Here is a tiny trained network, its code and every weight. The questions are about switching its units off for an input and a class, where a switched-off unit gives its printed mean instead of its output.

import numpy as np


def w(rows, s, z=0):
    codes = np.array(rows[::2]) - 128.0
    scale = np.full(codes.shape[1], s)
    scale[-1] = z or s
    return codes * scale


def f(y):
    return y / 2 * (1 + np.tanh(0.7978845608 * (y + 0.044715 * y**3)))


def log_softmax(a):
    a = a - a.max(-1, keepdims=True)
    return a - np.log(np.exp(a).sum(-1, keepdims=True))


def net(x, mask):
    res = np.array(x, float).reshape(1, 6) / 4 @ E
    y = f(res @ A[0][:, :-1].T + A[0][:, -1])
    res = res + np.where(mask, y, B[0][:, -1]) @ B[0][:, :-1]
    return log_softmax(res[-1] @ U[:, :-1].T + U[:, -1])


A, B = {}, {}
E = w([
[129,35,230,185],'x0',
[231,16,121,115],'x1',
[130,120,122,132],'x2',
[133,129,133,115],'x3',
[125,124,112,141],'x4',
[3,43,104,40],'x5',
],0.0071)
A[0] = w([
[173,89,154,135,1],'n0',
[172,16,186,142,17],'n1',
[45,99,205,113,13],'n2',
[19,67,179,170,114],'n3',
[38,79,197,187,137],'n4',
[110,208,136,120,95],'n5',
[155,76,157,132,17],'n6',
[228,60,119,150,92],'n7',
[209,107,58,139,130],'n8',
[66,71,47,42,225],'n9',
[21,26,77,53,225],'n10',
[201,68,207,147,101],'n11',
[187,88,251,195,96],'n12',
[184,176,125,233,203],'n13',
[131,73,139,160,27],'n14',
[152,2,191,190,80],'n15',
[139,221,99,96,200],'n16',
[173,202,174,139,150],'n17',
[91,80,96,17,101],'n18',
],0.0095,0.0057)
B[0] = w([
[41,235,64,101,129],'n0',
[35,213,91,46,175],'n1',
[219,184,162,14,149],'n2',
[223,223,214,149,186],'n3',
[221,170,228,102,190],'n4',
[56,199,123,194,159],'n5',
[38,202,72,79,131],'n6',
[124,56,37,61,189],'n7',
[166,48,73,56,173],'n8',
[84,134,188,254,230],'n9',
[131,203,230,221,254],'n10',
[87,69,55,120,194],'n11',
[61,82,68,193,215],'n12',
[120,23,128,126,243],'n13',
[77,223,173,112,128],'n14',
[38,206,159,198,206],'n15',
[45,33,26,73,212],'n16',
[45,52,104,126,191],'n17',
[88,160,234,214,179],'n18',
],0.0086,0.0087)
U = w([
[37,154,61,76,237],'0',
[113,71,212,220,246],'1',
[13,246,166,190,21],'2',
[160,199,253,100,2],'3',
[224,51,72,49,20],'4',
],0.007,0.0065)

Each question gives the input, the list of numbers given to net, and the class t.
The units are the neurons (one row each of A and B). Each row of codes is followed by its name. A weight is (code - 128) times the scale printed after its matrix; where a second scale follows, it is the last column's (A, B and U).
mask holds one flag per neuron, in row order. A switched-off neuron (its flag False) gives its mean, the last column of its row in B, instead of its output. The means were averaged over made-up inputs and are rounded, as every weight is.
A unit's drop is (log p(t) with every unit on - log p(t) with that unit switched off) / (log p(t) with every unit on - log p(t) with every unit switched off).
The circuit of an input: a set's keep is (log p(t) with only the set's units on - log p(t) with every unit switched off) / (log p(t) with every unit on - log p(t) with every unit switched off). Starting from the 12 units with the biggest drops (on a tie, the unit counted first), units are removed one at a time, each time the one whose removal leaves the highest keep (on an exact tie, the one counted first), for as long as the keep stays at least 0.8.
circuit, biggest first: the units of the circuit, biggest drop first
unit that matters most: the unit with the biggest drop
top k neurons: the k neurons with the biggest drops, biggest first
drop when u is switched off: that unit's drop, to one decimal
input [-1,7,5,-1,5,-1], class 4: unit that matters most => n8
input [0,-8,-7,-3,-5,0], class 0: circuit, biggest first => [n10 n16]
input [-2,-2,-2,-4,-5,-3], class 0: circuit, biggest first => [n10 n9]
input [0,-5,-7,3,-8,-3], class 0: circuit, biggest first => [n10 n9]
input [0,8,-4,-1,-5,-5], class 4: top 2 neurons => [n8 n7]
input [8,0,-3,8,-5,2], class 3: circuit, biggest first => [n4 n3]
input [-6,-4,8,7,-1,-2], class 0: top 2 neurons => [n16 n10]
input [-5,0,-7,-7,6,5], class 2: top 2 neurons => [n13 n10]
input [-4,7,7,3,6,0], class 4: top 3 neurons => [n8 n7 n15]
input [-5,-5,-2,-7,-3,-1], class 0: drop when n16 is switched off => 0.2
input [-3,0,5,-8,-4,-4], class 0: drop when n8 is switched off => -0.1
input [5,3,-4,3,4,0], class 0: drop when n15 is switched off => -0.1
input [1,-2,0,-2,-5,3], class 3: drop when n12 is switched off => 0.2
input [-2,-1,-5,4,0,-3], class 0: circuit, biggest first => [n10]
